Each row has a name. Each piece below is followed by the name of the row it came from, unless a question asks for something else. Each question is about the rows just above it. Places in a row count from 1.

[-37 -12  82 -11 -39] = seg
[  7  62 -48 -11  49] = Fev
[-12  73 -38  56  40] = nabid
[ 27  47 -60  11  43] = Mamed
[-13  69 -27 -30  47] = rika
[  6  62 -47 -13  49] = sive
[ 50  11 -60  42  22] = Feg
[ 37  64 -39  66  34] = Biga
[-23  69 -17 -11  44] = Mamu
[-29 104  11  -4  45] = tate
[-42  25 107  43 -38] = Nof
Shuffled seg with one entry gone: [-37 -11  82 -39], missing	[-12]
Changed Mamed: [ 27  48 -60  11  43]. Place and old value:	2, [47]
which: [-13  49]	sive
Shared by seg and Mamu:	[-11]
key -> tag
[-13] -> J775
[69] -> J473
[22] -> J234
[49] -> J319
[47] -> J660
[21] -> J584
[48] -> J441
Join rika by its entry at place 5:	J660
The row with [-42  25 107  43 -38] is	Nof

[-78 -20  11  67 -42  23   0  -1  -2  -7  66 -96  15 -45  26  -1  16  24
  11   8 -17  17  14  15  -9 -25 -60  13  -2 -27  -3 104  32   5  -8   0]  dofat
[ -1 -20 -29  -4   0  20   9 -27 -12 -17  31 -16   7 -22  19  29  -5 -36
   8  17   2  -3  -2  13  13 -11  15  -8 -46  -7 -21  -5 -19 -18  45  -5]  zazek
[  4   4  16   3  13  -7 -14   4  -4  10 -12   8  -8   2 -29  -4   3 -12
   6   9  17 -14   6   0   7   2   7  11  -8   9   3  -7  10   7  -5   5]  kebiz
kebiz without one entry, shuffled: [  2   2  10  16   6 -14 -14   4  13   9   3   3   7  -7  10  -4 -12  -8
 -12   5  -7   0   9  17   7 -29   8   7   4   6  -8   3  -4   4  -5]. Gone:	[11]
Changed kebiz: [  4   4  16   4  13  -7 -14   4  -4  10 -12   8  -8   2 -29  -4   3 -12
   6   9  17 -14   6   0   7   2   7  11  -8   9   3  -7  10   7  -5   5]. Place and old value:	4, [3]
key -> tag
[17] -> J490
[-17] -> J188
[-18] -> J371
[-8] -> J480
[-9] -> J814
The tag of dofat, keyed by place 21:	J188
The row with [  4   4  16   3  13  -7 -14   4  -4  10 -12   8  -8   2 -29  -4   3 -12
   6   9  17 -14   6   0   7   2   7  11  -8   9   3  -7  10   7  -5   5] is	kebiz
Which entry of zazek is missing from [-21 -36 -16 -18  -8  -7 -27  -2  -4  -3   9  15 -19  20   0  -5  -5 -22
  13 -11  17  29  45  13 -20   2   7  31  -5 -46 -12 -29 -17  19  -1]?	[8]

[-31 -14  30  19] : zage
[-35  18  -1 -48] : sef
[118 119 -13  17] : kav
[-31 -14  30 -19] : popo
key -> tag
[19] -> J32
[-14] -> J435
[-49] -> J79
[-48] -> J783
[20] -> J625
Look up the entry of zage at place 4 in the table:	J32
Which entry of kav is missing from [-13  17 118]?	[119]

[-66  17  74  11 -32 103] : mak
[-60  13  39 -74  40  74] : Noki
[-15  18  39  52 -36  24] : Fizub
[-37  -4  31 -45  40  74] : dida
key -> tag
[74] -> J152
[40] -> J468
[31] -> J230
[39] -> J125
Join Noki by its entry at place 3:	J125
which: [-15  18  39  52 -36]	Fizub
Where does [-38  -4  31 -45  40  74] differ from dida, and what was there?	1, [-37]
The row with [-60  13  39 -74  40  74] is	Noki
which: [-37  -4  31 -45  40  74]	dida
which: [ -4  31 -45]	dida

[-12  23  -7 -39] : vaz
[-30   1  29 -21] : nos
[ 14 -13  -9  23] : Purib
[ -8 -10 -38  27] : sono
[ 15 -11 -10  16] : Zat
[-17 -18   1 -22] : domog
[ -1 -51 -18 -19] : Des
[ 20  37 -88  26] : Rir
[ 17  15   0 -54] : niv
Zat without one entry, shuffled: [ 15  16 -10]. Gone:	[-11]
Which entry of domog is missing from [-22 -17   1]?	[-18]

[ 18 -13  51  34] = bik
[16  1 -3 -1] = Lefa
[ 32 -24  97  47] = diz
[ 24  25 112  16] = tozo
Where does [ 19 -13  51  34] differ from bik, and what was there?	1, [18]
Table of tags by key:
[50] -> J379
[-14] -> J544
[25] -> J440
[-13] -> J969
[51] -> J537
[-12] -> J216
The tag of bik, keyed by place 2:	J969
Where does [16  1 -3  0] differ from Lefa, and what was there?	4, [-1]
The row with [24 25] is	tozo
tozo without one entry, shuffled: [112  16  25]. Gone:	[24]
Where do [16  1 -3 -1] appear?	Lefa

[  -4  -54   23  108 -104]  Dulos
[-54 -55  83   8 -10]  saka
[-10  29 -28 -15  20]  vutu
[-29  58  26 -52  -4]  fivaf
[ 15  -3 -38  34  13]  nofol
Table of tags by key:
[34] -> J699
[-3] -> J950
[8] -> J474
[-15] -> J588
The tag of nofol, keyed by place 4:	J699
Which row holds [-29  58  26 -52  -4]?	fivaf
which: [-54 -55  83   8 -10]	saka
Where does [-55 -55  83   8 -10] differ from saka, and what was there?	1, [-54]
Where do [ -54   23  108 -104] appear?	Dulos
Which value is in both Dulos and saka?	[-54]

[-39 -30  30  32 -17   9  12  16 -31 -32  30  39   5  -2  32  39  16  34
 -10 -13  -9 -60  53 -30 -30]  tuno
[ 13 -11  -9  -9  -3   3  -5   3 -13   8  -6   3  -3  11   1   1  11  14
  14   3  18  -8 -19   3  10]  Siba
[ 14 -46 -10  13 -13  13  23  23 -36  12   8  23  -4  26  15  42  38  37
  20  10  15 -25 -14   5   8]  dul
[  1  15 -12 -11   3   9  -6 -14  12   2  -6  -1   2  -3   0 -14   0 -20
  -1  -2   4   9  -2   5   4]  deve
[  3 -55 -11  10 -18  48  26  34 -51   3  43  63   5  12  42  65  54  60
  38   0  31 -53  11  -1 -14]  Tob
[ -3 -25 -19 -23 -15  83   4  16 -17  14  52  82  38   4  45  50  51  36
  58   2  59 -51  14  23 -17]  kapup
[-42 -23  67  70   0 -75  22  13 -20 -59  -9 -34 -48 -21 -11   6 -27   6
 -70 -23 -88 -13  54 -57 -23]  Sota
Table of tags by key:
[-50] -> J780
[-52] -> J662
[37] -> J917
[-51] -> J499
[38] -> J16
[-25] -> J569
Join kapup by its entry at place 22:	J499
Changed Sota: [-42 -23  67  70   0 -75  22  13 -20 -59  -9 -33 -48 -21 -11   6 -27   6
 -70 -23 -88 -13  54 -57 -23]. Place and old value:	12, [-34]
which: [43 63  5 12 42 65 54 60 38]	Tob
Changed Siba: [ 13 -11  -9  -9  -3   3  -5   3 -13   8  -6   3  -3  11   1   1  11  15
  14   3  18  -8 -19   3  10]. Place and old value:	18, [14]
Which row holds [ 70   0 -75  22]?	Sota
Changed dul: [ 14 -46 -10  13 -13  13  23  23 -36  12   8  23  -4  26  15  43  38  37
  20  10  15 -25 -14   5   8]. Place and old value:	16, [42]

[-1  2  2 -2  1 -7  3  3  1 -1  2  5  2 -3 -3  2  2] : suri
[ 11  16  18 -16  11 -49  20  23   9  -4  -4  42  18  -1  39   1   1] : toler
[-14   4   5  -4   4 -13   6 106   2  -1   5  31   5  -7   0   6   3] : Bimu
[  5  -7  -6   6   5 -49  20  23   9  -4  18  42  18 -25 -19  18   9] : Soreb
[ -1   5   5  -5   4 -14   6   8   3  -1   5  12   5  -7  -6   5   2] : lelu
[  2  -7  -8   7  -5  20  -8 -11  -4   2  -8 -18  -8  11   8  -8  -4] : Padeb
[ -6  22  25 -23  16 -70  29  31  14  -7  25  60  27 -36 -28  26  12] : depes
[  5 -16 -18  18 -12  52 -22 -25 -10   5 -18 -44 -20  26  18 -20  -9] : zos
[-14   4   5 105   4 -13   6 106   2  -1   5  31   5  -7  -6   6   3] : lin
[ -1  -6   5   5   4 -14   6   8   3  -1   5  12   5  -7  -6   5   2] : muzo
Which value is in both lin and toler?	[-1]
Shared by zos and Bimu:	[5]
tags:
[-6] -> J539
[5] -> J618
[-7] -> J155
[-5] -> J70
[-16] -> J272
[3] -> J354
Look up the entry of muzo at place 2 in the table:	J539
Where do [ 5 -7 -6  6  3] appear?	lin
which: [ -1   5   5  -5   4 -14   6   8   3  -1   5  12   5  -7  -6   5   2]	lelu
Which entry of Bimu is missing from [  4  -7   5   3 -13   4  -4   0   5 -14  31   2   6   5 106   6]?	[-1]
Which row holds [-1 39  1  1]?	toler

[102  53  56  76  51  46  31   0 -25 -66 -88 -63 -49 -84 -60 -20 -46 -28
  32  86] -> Romo
[ 75  61  45  41  11 -14 -50 -85 -77 -47 -70 -80 -28 -35 -45   9  65 105
  74  44] -> kas
[  6  62 104  77 -25  73  63  45  42  13 -13 -48 -84 -78 -48 -67 -82 -30
 -32 -47] -> san
[-33 -75 -51 -55 -55 -86 -48 -22 -50 -16  44  95  94  46  63  72  47  45
  24  -5] -> zavof
Where does [ 75  61  45  41  11 -14 -50 -85 -77 -47 -70 -80 -28 -35 -45   9  65 106
  74  44] differ from kas, and what was there?	18, [105]
Shuffled zavof with one entry gone: [ 47 -51  95 -48 -86 -33  63 -55 -16 -55  24  -5  45 -75  44  94  72  46
 -22], missing	[-50]
Table of tags by key:
[-32] -> J432
[75] -> J811
[6] -> J309
[5] -> J777
[-67] -> J258
[-66] -> J197
[-33] -> J771
The tag of san, keyed by place 1:	J309
One entry of Romo was changed: [102  53  56  76  51  47  31   0 -25 -66 -88 -63 -49 -84 -60 -20 -46 -28
  32  86]. Where, and from what?	6, [46]
Where does [102  53  56  76  51  46  31   0 -25 -66 -89 -63 -49 -84 -60 -20 -46 -28
  32  86] differ from Romo, and what was there?	11, [-88]
Which value is in both Romo and zavof?	[46]
[  6  62 104  77 -25  73  63  45  42  13 -13 -48 -84 -78 -48 -67 -82 -30
 -32 -47] is in which row?	san

[ 27  31  24  13  10  19  17   0  21 -11  29  21  25] = nav
[-15  13  39  35  -3 -27  11   0   0 -38  18 -43  -6] = Lapo
[17 31 -2  7  6 23 13 -6 21 13 28 44 12] = Soku
[ 73 -20 -46 -28 -17  37  -7   4  26  63 -41  80   5] = gav
[-67 -21  86  10  11  16 -19 -17 -25 -20 -24  41  10] = kibus
[-18  -3 -49 -13  41  12  10   5 -23 -13   7 -31  25] = Giseg
[  2  14   9  31  -5 -21  10   3   5 -38  11 -19  -8] = sel
[-15   2 -49 -21   9 -14   4  14   9  -8  19 -58 -15] = fet
[  3 -49  11   7   7  -8   4  -3 -30  39 -51 -42  13] = diza
[ 16   3 -41 -18 -25   1 -21  -8 -10  53   0  34 -18] = kuzu
[ 22  -9 -60  28 -38 -29 -19   8   2 -65 -40  57 -44] = kopod
Which value is in both nav and kibus?	[10]
One entry of kopod was changed: [ 22  -8 -60  28 -38 -29 -19   8   2 -65 -40  57 -44]. Where, and from what?	2, [-9]
key -> tag
[40] -> J821
[10] -> J763
[9] -> J322
[8] -> J66
[-5] -> J898
[39] -> J919
[-60] -> J863
[11] -> J63
Look up the entry of sel at place 3 in the table:	J322
Lapo without one entry, shuffled: [ -6   0 -15 -27  11  13  35  18  -3 -38 -43   0]. Gone:	[39]

[-23  43  44   6] = lenad
[   4   19 -110  102] = bip
[  3  39 -20   1] = buva
lenad without one entry, shuffled: [ 44 -23   6]. Gone:	[43]
tags:
[43] -> J217
[39] -> J819
[19] -> J754
[3] -> J465
The tag of buva, keyed by place 2:	J819
which: [-23  43  44   6]	lenad

[-5  3 -2 79] : tud
[-19  34   5 -39] : Fenav
[  3   6  -2 -32] : sumab
[-14   0   4   5] : gepi
[ 5 24  8 61] : timog
[-11   6 -18 -19] : puza
[-19  16   4 -13] : Tezon
[-11   4 -11  55] : mur
[ 23  10   2 114] : lefe
The one value in mur and puza:	[-11]
Changed gepi: [-14   0   3   5]. Place and old value:	3, [4]
Shared by gepi and Tezon:	[4]
Changed Tezon: [-18  16   4 -13]. Place and old value:	1, [-19]
Shuffled puza with one entry gone: [-11 -18   6], missing	[-19]
Shuffled lefe with one entry gone: [  2  23 114], missing	[10]
Shared by gepi and mur:	[4]

[-21  17  -1 -42 -53  -3  26 -46  29   7   1  12 -40  63  -5  72 -27  59
 -39 -22  37  11 -69  38  -6 -55  36   1  25 -12]  vadab
[ 46 -19 -21 -61 -99  -7   0  15  42 -42   9   2 -54  49 -33   0 -10  35
   8 -13  23  31 -77 -26  13 -27 -20 -17  41  18]  fufor
[-28  15  30 -28 -33   6  -3  -3   5  27   4  18 -35  27 -32  23 -19  81
 -13  41  22 -37 -77  34  11 -67 -26  -4   1 -29]  gogi
[ 22  37 -15 -48 -50  22 -40 -30  34  -2   3   9  14  55 -61  32 -67  73
  36 -51  -9  13  -9 -19 -15 -63   8  21  53 -11]  nuvim
[ 43   9  15 -28 -21 -43 -22 -23  38  -6 -41  58 -63  51 -17  32 -22  77
  -4 -49  -5  64 -76  25 -22 -16  36 -45  61  14]  foz
[ 28  10   4 -28 -53  43  29 -13  47 -42  -5   0 -57  50  -7   2 -63  66
  48  -4  39  39 -46  -3   1 -28 -21  29  18  -5]  pel
[  7  23  -9 -21   6  -4 -50 -30  40   3  18 -10  -9  36  -5  -8 -43  82
 -23 -53   9  45 -58   0   3 -65 -13 -37  12  13]  Nabin
[-60 -50  25 -18 -66 -13  24   8  17 -12  26  11 -21  23 -32  42 -62  39
   6  28  15 -20 -92   6   6 -44 -41  -9  26 -24]  sobez
[  2  13  13 -42 -62 -15  -8 -13  19  14 -20  30  -1  12 -44   7 -23  77
  -9  30  12  52 -77  20 -23 -21  -7 -45  -1  15]  duf
Changed gogi: [-28  15  30 -28 -33   6  -3  -3   5  27   3  18 -35  27 -32  23 -19  81
 -13  41  22 -37 -77  34  11 -67 -26  -4   1 -29]. Place and old value:	11, [4]
Changed sobez: [-60 -50  25 -18 -66 -13  24   8  17 -12  26  11 -20  23 -32  42 -62  39
   6  28  15 -20 -92   6   6 -44 -41  -9  26 -24]. Place and old value:	13, [-21]
which: [ 22  37 -15 -48 -50  22 -40 -30  34  -2   3   9  14  55 -61  32 -67  73
  36 -51  -9  13  -9 -19 -15 -63   8  21  53 -11]	nuvim
Table of tags by key:
[-12] -> J194
[-11] -> J151
[26] -> J74
[7] -> J734
[25] -> J706
Look up the entry of sobez at place 10 in the table:	J194

[-80  -1  -1  -2  17   6  19  -5  -2 -15  -3  74  -3  -1  44   1  -2  -2
 -55  10   3  10   6] -> salid
[ 53   1  -3   5   0  -2  19   6   2  45   0  31  36 -19   0  10   4  32
  -1  -2  -4 -66   1] -> med
[ 53   1  -3   5   0  -2  19   6   2  45   4  31  36 -19   0  10   4  32
 -16  26  -4 -66   1] -> Mir
[ 53   1  18   5   0  -2  53   6   2  45   4  31  36 -19   1   6   4  -2
   0  80  -4  -4 -17] -> dev
Shuffled Mir with one entry gone: [ 10   6   4  31  26  -2  32  19  -3 -16   0 -66   5  36   4  53   0   1
  45  -4   2   1], missing	[-19]
med without one entry, shuffled: [  4 -66   1   2  31   0   0   5  32 -19   0  45  -4   1  -2  -2  -1   6
  19  53  36  10]. Gone:	[-3]
The row with [-80  -1  -1  -2  17   6  19  -5  -2 -15  -3  74  -3  -1  44   1  -2  -2
 -55  10   3  10   6] is	salid

[-38  78 -85  60  57 -74 -17  85  59 -41  65 -72 -51 -14  16  35  84  56
 -69 -25 -43  19 -71 -86  69 -83  51 -41  79 -43  84  17  11 -78  60 -66
 -77  19 -50 -60  -6  -3 -40 -15 -15 -86] : vilu
[-73 -46 -87  24   2  -3 -28  64  33  20 -16 -39 -71 -40 -23  27  52  78
 -81  57 -52 -32  30 -44  82   7  60 -65   1 -71 -29  69  49 -76   8  51
 -33 -42 -12  61  79  74 -36  78  -7 -58] : dimi
[ 75  15  42  60  46 -27  67 -52 -53 -62  -9  80  52 -64 -44  37  75 -56
  82  29 -13  22  30  32 -83 -17  -3  62 -73  38  48 -59  52 -82  50  81
 -13  28  52  44   7 -11 -60  18 -75 -58] : sivag
[-25 -62  54  50  62  26  24 -70   4 -45 -36 -60  51 -17  80 -18 -58  16
 -35  24 -31  64  -3  54 -80  10  35 -46  14  -7 -71  70   5 -60  62 -18
  74   6 -29  10  83  37 -11  74 -43 -62] : pakes
[ 56 -87 -19 -67 -21  23  62  41 -53  50  73  61   7  36  -5 -45 -76  -2
  76  42  35 -12 -35  40 -84 -17  24  68   9  13 -35  19  53  -7  78 -43
  51 -47  82 -25 -25  84  23 -62  33 -11] : Tef
[-40 -10 -36  47  64   0  -8 -87  20  72  22  75 -87 -55   7 -74  75  77
   7  -6 -59 -66  63 -11  26 -42 -70  36  52 -82 -56  46  85  61  85  12
 -59  42 -61  62  37  69  20  62 -20  26] : lon
[ 67  -3 -15 -76 -87   8 -10 -43 -16 -40 -50 -16 -13   1   6 -23  32 -42
  -2  58  36 -66  52 -82  24 -68 -21  28  42 -43 -41 -50  32  59  38  77
  16 -49  87  73  60  33 -71  64 -14  15] : Bota
[ 64 -16  75  27   8   2 -78  31 -46  36 -20 -22  64  78  71  47  54  31
  47 -85  37  21 -17 -40 -31  48  62 -34  44  28 -85 -50 -64  38  74  63
  61  47  57 -19 -31  72  45 -61  -1 -61] : Bimup
[ 14  -1  61  16 -65  -7 -65  37 -64  86 -52 -42   6 -52 -36   3 -63   6
  87 -48  77  45   4 -16  66 -53 -77  72 -78  33  35 -35  -5  41  81  57
  33   5 -45  38 -31 -65   4 -49 -45  43] : firan
firan without one entry, shuffled: [-48 -49  45 -63  43   6 -42  37  66 -36  -1   6 -16  41   4 -53 -52  77
  61   5  57  -5  38 -52  81 -65  -7 -77  87 -45  72 -78  33 -35  16  33
 -31 -65  35 -65 -45   4  86   3  14]. Gone:	[-64]
The row with [ 80  52 -64 -44  37  75 -56  82  29 -13] is	sivag
The row with [ 75  15  42  60  46 -27  67 -52 -53 -62  -9  80  52 -64 -44  37  75 -56
  82  29 -13  22  30  32 -83 -17  -3  62 -73  38  48 -59  52 -82  50  81
 -13  28  52  44   7 -11 -60  18 -75 -58] is	sivag
Changed firan: [ 14  -1  61  16 -65  -7 -65  37 -64  86 -52 -42   6 -53 -36   3 -63   6
  87 -48  77  45   4 -16  66 -53 -77  72 -78  33  35 -35  -5  41  81  57
  33   5 -45  38 -31 -65   4 -49 -45  43]. Place and old value:	14, [-52]
Table of tags by key:
[16] -> J758
[-77] -> J295
[-84] -> J325
[51] -> J323
Look up the entry of Tef at place 37 in the table:	J323

[  42  105   21    3    3 -109  -65    4   -6   -7    1  -40 -120  -22
   -9    5  -18   10 -121   -6   13    5] = gis
[ -10 -110  -36   -5   34   22  -87   35   -4   -8    3   29   -8  -26
  -23    0  -32   11  -36  -21   -5   -2] = teza
[ 70 -26 -24 -18  38 -57 100  -8  -7  -4 -18  38 -50  -7   4  34 -45  13
  40 -40 -23  -1] = Vebup
[-76  19 -18   2 -23  -9  45  23  38   8  -9 -29 -56   3  43 107  33  12
  10  69 -69  65] = dasen
Which entry of Vebup is missing from [-23  38  -4 -45 -26 -50 -24  -7 -18  38  40 -57 -18  34 100  -7  13  -1
  70   4 -40]?	[-8]
Which entry of gis is missing from [  -6  105   -9    4 -109    5  -22  -18    1    3   42   21 -120   13
    3   -6   10  -65    5  -40   -7]?	[-121]
gis without one entry, shuffled: [ -65   21   42  -18 -121   -6    5  105  -22   13   -7 -120    3   -9
    5    3 -109   -6   10    1  -40]. Gone:	[4]
gis without one entry, shuffled: [  -7  -65 -109 -121  105   10    3   42 -120  -40    5  -18    5   -6
    3   21    4   13   -6    1  -22]. Gone:	[-9]
key -> tag
[-28] -> J938
[-18] -> J87
[-40] -> J984
[-30] -> J905
[-29] -> J705
[-19] -> J396
[37] -> J578
[38] -> J756
Look up the entry of dasen at place 12 in the table:	J705

[   6   81  -19  -50    3 -118  -17    4  -46  -42  -84   20   30  -72
  -78   39   42  -55] = dav
[-19  53  19  -5 -36 -14 -71 -16 -15  13   9  25  31 -54 -77 -41 -31 -10] = Tiba
[   6   81  -39  -50    3 -118  -17    4  -46  -42  -84   20   30  -72
  -78   39   42  -55] = Befo
The one value in dav and Tiba:	[-19]
Changed dav: [   6   81  -19  -50    3 -118  -16    4  -46  -42  -84   20   30  -72
  -78   39   42  -55]. Place and old value:	7, [-17]

